Here is a tiny trained network, its code and every weight. The questions are about switching its units off for an input and a class, where a switched-off unit gives its printed mean instead of its output.

import numpy as np


def w(rows, s, z=0):
    codes = np.array(rows[::2]) - 128.0
    scale = np.full(codes.shape[1], s)
    scale[-1] = z or s
    return codes * scale


def norm(h):
    return h / np.sqrt((h * h).mean(-1, keepdims=True) + 1e-5)


def f(y):
    return y / 2 * (1 + np.tanh(0.7978845608 * (y + 0.044715 * y**3)))


def log_softmax(a):
    a = a - a.max(-1, keepdims=True)
    return a - np.log(np.exp(a).sum(-1, keepdims=True))


def net(x, mask):
    res = np.array(x, float).reshape(1, 2) / 4 @ E
    u = 0
    for l in range(4):
        y = f(norm(res) @ A[l][:, :-1].T + A[l][:, -1])
        res = res + np.where(mask[u : u + 7], y, B[l][:, -1]) @ B[l][:, :-1]
        u += 7
    return log_softmax(norm(res)[-1] @ U[:, :-1].T + U[:, -1])


A, B = {}, {}
E = w([
[81,106,188,122],'x0',
[86,162,154,254],'x1',
],0.0082)
A[0] = w([
[130,231,184,156,107],'0.n0',
[100,2,131,35,255],'0.n1',
[138,123,144,135,116],'0.n2',
[84,123,142,90,128],'0.n3',
[142,123,158,143,83],'0.n4',
[111,79,230,103,247],'0.n5',
[72,49,73,208,69],'0.n6',
],0.0086,0.0022)
B[0] = w([
[81,152,131,92,150],'0.n0',
[149,236,221,122,254],'0.n1',
[100,136,123,110,127],'0.n2',
[120,118,212,80,147],'0.n3',
[120,129,112,62,124],'0.n4',
[128,36,191,135,202],'0.n5',
[131,177,72,1,145],'0.n6',
],0.0066,0.0079)
A[1] = w([
[37,82,197,121,133],'1.n0',
[116,38,85,153,5],'1.n1',
[148,102,108,1,177],'1.n2',
[155,13,155,99,76],'1.n3',
[20,40,165,104,108],'1.n4',
[102,143,105,61,160],'1.n5',
[33,149,125,134,169],'1.n6',
],0.0078,0.0014)
B[1] = w([
[71,46,87,125,252],'1.n0',
[223,117,98,92,96],'1.n1',
[81,169,192,162,212],'1.n2',
[157,253,145,110,147],'1.n3',
[74,92,22,207,210],'1.n4',
[38,146,109,185,150],'1.n5',
[127,156,58,62,182],'1.n6',
],0.0064,0.0037)
A[2] = w([
[68,152,122,71,36],'2.n0',
[203,32,33,199,6],'2.n1',
[106,131,137,134,122],'2.n2',
[115,99,155,20,111],'2.n3',
[151,103,45,131,50],'2.n4',
[132,102,208,63,64],'2.n5',
[110,2,136,121,104],'2.n6',
],0.0082,0.002)
B[2] = w([
[183,116,144,175,148],'2.n0',
[174,37,161,131,158],'2.n1',
[97,98,115,96,142],'2.n2',
[70,88,187,146,201],'2.n3',
[131,115,253,209,135],'2.n4',
[90,152,159,141,252],'2.n5',
[103,208,58,156,176],'2.n6',
],0.0063,0.0034)
A[3] = w([
[60,160,199,138,171],'3.n0',
[253,190,145,39,243],'3.n1',
[87,67,248,41,4],'3.n2',
[125,47,142,62,27],'3.n3',
[99,185,60,181,185],'3.n4',
[143,33,251,175,209],'3.n5',
[48,204,113,32,98],'3.n6',
],0.0072,0.0012)
B[3] = w([
[176,130,131,66,236],'3.n0',
[36,64,63,144,223],'3.n1',
[109,165,209,153,254],'3.n2',
[119,255,124,177,124],'3.n3',
[192,180,131,19,187],'3.n4',
[179,150,139,92,234],'3.n5',
[186,111,150,215,202],'3.n6',
],0.0073,0.0048)
U = w([
[187,247,66,97,135],'0',
[107,152,234,113,213],'1',
[154,92,121,143,8],'2',
[153,107,124,176,1],'3',
[249,34,110,190,171],'4',
[155,95,122,150,9],'5',
[48,77,37,150,216],'6',
[140,106,121,149,31],'7',
],0.017,0.0087)

Each question gives the input, the list of numbers given to net, and the class t.
The units are the neurons (one row each of A and B). Each row of codes is followed by its name. A weight is (code - 128) times the scale printed after its matrix; where a second scale follows, it is the last column's (A, B and U).
mask holds one flag per neuron, layer by layer. A switched-off neuron (its flag False) gives its mean, the last column of its row in B, instead of its output. The means were averaged over made-up inputs and are rounded, as every weight is.
A unit's drop is (log p(t) with every unit on - log p(t) with that unit switched off) / (log p(t) with every unit on - log p(t) with every unit switched off).
The circuit of an input: a set's keep is (log p(t) with only the set's units on - log p(t) with every unit switched off) / (log p(t) with every unit on - log p(t) with every unit switched off). Starting from the 12 units with the biggest drops (on a tie, the unit counted first), units are removed one at a time, each time the one whose removal leaves the highest keep (on an exact tie, the one counted first), for as long as the keep stays at least 0.8.
circuit, biggest first: the units of the circuit, biggest drop first
unit that matters most: the unit with the biggest drop
k most important neurons: the k neurons with the biggest drops, biggest first
top k neurons in layer l: the k neurons of layer l with the biggest drops, biggest first
drop of u: that unit's drop, to one decimal
input [-8,-7], class 6: unit that matters most -> 3.n1
input [2,8], class 6: circuit, biggest first -> (0.n1 3.n2)
input [-7,2], class 4: circuit, biggest first -> (0.n1 2.n1)
input [-4,2], class 0: top 2 neurons in layer 0 -> (0.n5 0.n6)
input [6,2], class 6: circuit, biggest first -> (1.n4 0.n1)
input [-6,-8], class 1: circuit, biggest first -> (1.n2 2.n3)
input [-8,2], class 4: circuit, biggest first -> (0.n1 2.n1)
input [-3,1], class 4: 2 most important neurons -> (0.n1 1.n2)
input [-7,-2], class 4: 3 most important neurons -> (0.n1 0.n6 2.n1)
input [-6,3], class 0: 3 most important neurons -> (0.n5 1.n0 0.n0)
input [5,1], class 6: 4 most important neurons -> (1.n4 0.n1 1.n0 2.n6)
input [0,8], class 0: 2 most important neurons -> (3.n4 0.n5)
input [-4,-6], class 1: 2 most important neurons -> (1.n2 1.n4)
input [-8,-5], class 6: circuit, biggest first -> (3.n1)
input [-4,-1], class 4: 3 most important neurons -> (0.n1 0.n5 0.n6)
input [-7,6], class 0: drop of 3.n4 -> 0.1
input [4,3], class 6: drop of 0.n1 -> 0.4
input [-8,-1], class 4: drop of 0.n1 -> 0.7
